Below is a small trained network, with its code and all its weights. Each question gives an input and a class and asks what happens when units are switched off, that is, made to give their printed mean instead of their output.

import numpy as np


def w(rows, s, z=0):
    codes = np.array(rows[::2]) - 128.0
    scale = np.full(codes.shape[1], s)
    scale[-1] = z or s
    return codes * scale


def norm(h):
    return h / np.sqrt((h * h).mean(-1, keepdims=True) + 1e-5)


def f(y):
    return y / 2 * (1 + np.tanh(0.7978845608 * (y + 0.044715 * y**3)))


def log_softmax(a):
    a = a - a.max(-1, keepdims=True)
    return a - np.log(np.exp(a).sum(-1, keepdims=True))


def net(x, mask):
    res = np.array(x, float).reshape(1, 5) / 4 @ E
    u = 0
    for l in range(2):
        y = f(norm(res) @ A[l][:, :-1].T + A[l][:, -1])
        res = res + np.where(mask[u : u + 6], y, B[l][:, -1]) @ B[l][:, :-1]
        u += 6
    return log_softmax(norm(res)[-1] @ U[:, :-1].T + U[:, -1])


A, B = {}, {}
E = w([
[100,99,1,179],'x0',
[207,67,148,66],'x1',
[228,128,98,207],'x2',
[164,63,2,92],'x3',
[133,161,181,105],'x4',
],0.0047)
A[0] = w([
[177,39,77,122,123],'0.n0',
[92,155,110,162,145],'0.n1',
[3,149,116,137,167],'0.n2',
[183,70,184,158,251],'0.n3',
[171,149,144,190,46],'0.n4',
[196,186,131,185,117],'0.n5',
],0.011,0.0032)
B[0] = w([
[43,52,140,224,251],'0.n0',
[61,82,91,45,167],'0.n1',
[152,192,84,19,253],'0.n2',
[43,154,153,10,239],'0.n3',
[125,59,254,167,155],'0.n4',
[71,116,194,151,197],'0.n5',
],0.0059,0.0047)
A[1] = w([
[136,2,81,115,53],'1.n0',
[79,127,172,44,196],'1.n1',
[152,43,88,116,65],'1.n2',
[47,200,29,223,255],'1.n3',
[64,67,186,104,226],'1.n4',
[151,174,28,184,217],'1.n5',
],0.0082,0.0038)
B[1] = w([
[94,127,84,210,176],'1.n0',
[137,66,105,124,251],'1.n1',
[45,131,147,246,145],'1.n2',
[110,152,142,74,229],'1.n3',
[124,122,123,90,254],'1.n4',
[179,115,129,102,171],'1.n5',
],0.013,0.0064)
U = w([
[100,76,198,201,164],'0',
[201,109,96,167,32],'1',
[88,93,22,254,181],'2',
[229,190,125,229,19],'3',
[113,116,116,2,209],'4',
[193,200,129,246,1],'5',
],0.015,0.0061)

Each question gives the input, the list of numbers given to net, and the class t.
The units are the neurons (one row each of A and B). Each row of codes is followed by its name. A weight is (code - 128) times the scale printed after its matrix; where a second scale follows, it is the last column's (A, B and U).
mask holds one flag per neuron, layer by layer. A switched-off neuron (its flag False) gives its mean, the last column of its row in B, instead of its output. The means were averaged over made-up inputs and are rounded, as every weight is.
A unit's drop is (log p(t) with every unit on - log p(t) with that unit switched off) / (log p(t) with every unit on - log p(t) with every unit switched off).
unit that matters most: the unit with the biggest drop
top k neurons: the k neurons with the biggest drops, biggest first
k most important neurons of layer l: the k neurons of layer l with the biggest drops, biggest first
drop of u: that unit's drop, to one decimal
input [-3,2,6,6,6], class 2: unit that matters most => 0.n0
input [5,1,7,-2,-3], class 0: 3 most important neurons of layer 0 => [0.n5, 0.n4, 0.n2]
input [2,-7,-2,6,-5], class 4: 2 most important neurons of layer 1 => [1.n3, 1.n5]
input [5,0,8,-6,-4], class 0: top 2 neurons => [0.n4, 0.n2]
input [5,-1,-6,8,-3], class 2: 2 most important neurons of layer 1 => [1.n0, 1.n2]
input [4,-3,6,-3,-1], class 4: 2 most important neurons of layer 0 => [0.n0, 0.n1]
input [3,8,4,1,5], class 0: top 2 neurons => [0.n3, 0.n2]
input [-3,4,8,0,-2], class 0: 4 most important neurons of layer 0 => [0.n2, 0.n4, 0.n0, 0.n5]
input [5,-5,7,-6,4], class 4: 2 most important neurons of layer 0 => [0.n1, 0.n0]
input [-3,-7,8,1,5], class 0: 3 most important neurons of layer 0 => [0.n4, 0.n2, 0.n5]
input [-5,-6,8,4,5], class 0: 3 most important neurons of layer 0 => [0.n4, 0.n2, 0.n5]
input [3,8,2,-2,-3], class 2: drop of 1.n0 => 0.2
input [-2,4,8,0,-6], class 0: drop of 0.n0 => 0.3
input [7,-6,-1,-3,-2], class 4: drop of 0.n5 => 0.0
input [2,-6,6,3,3], class 4: drop of 1.n3 => 1.7
input [-3,8,4,3,-4], class 2: top neuron => [1.n0]
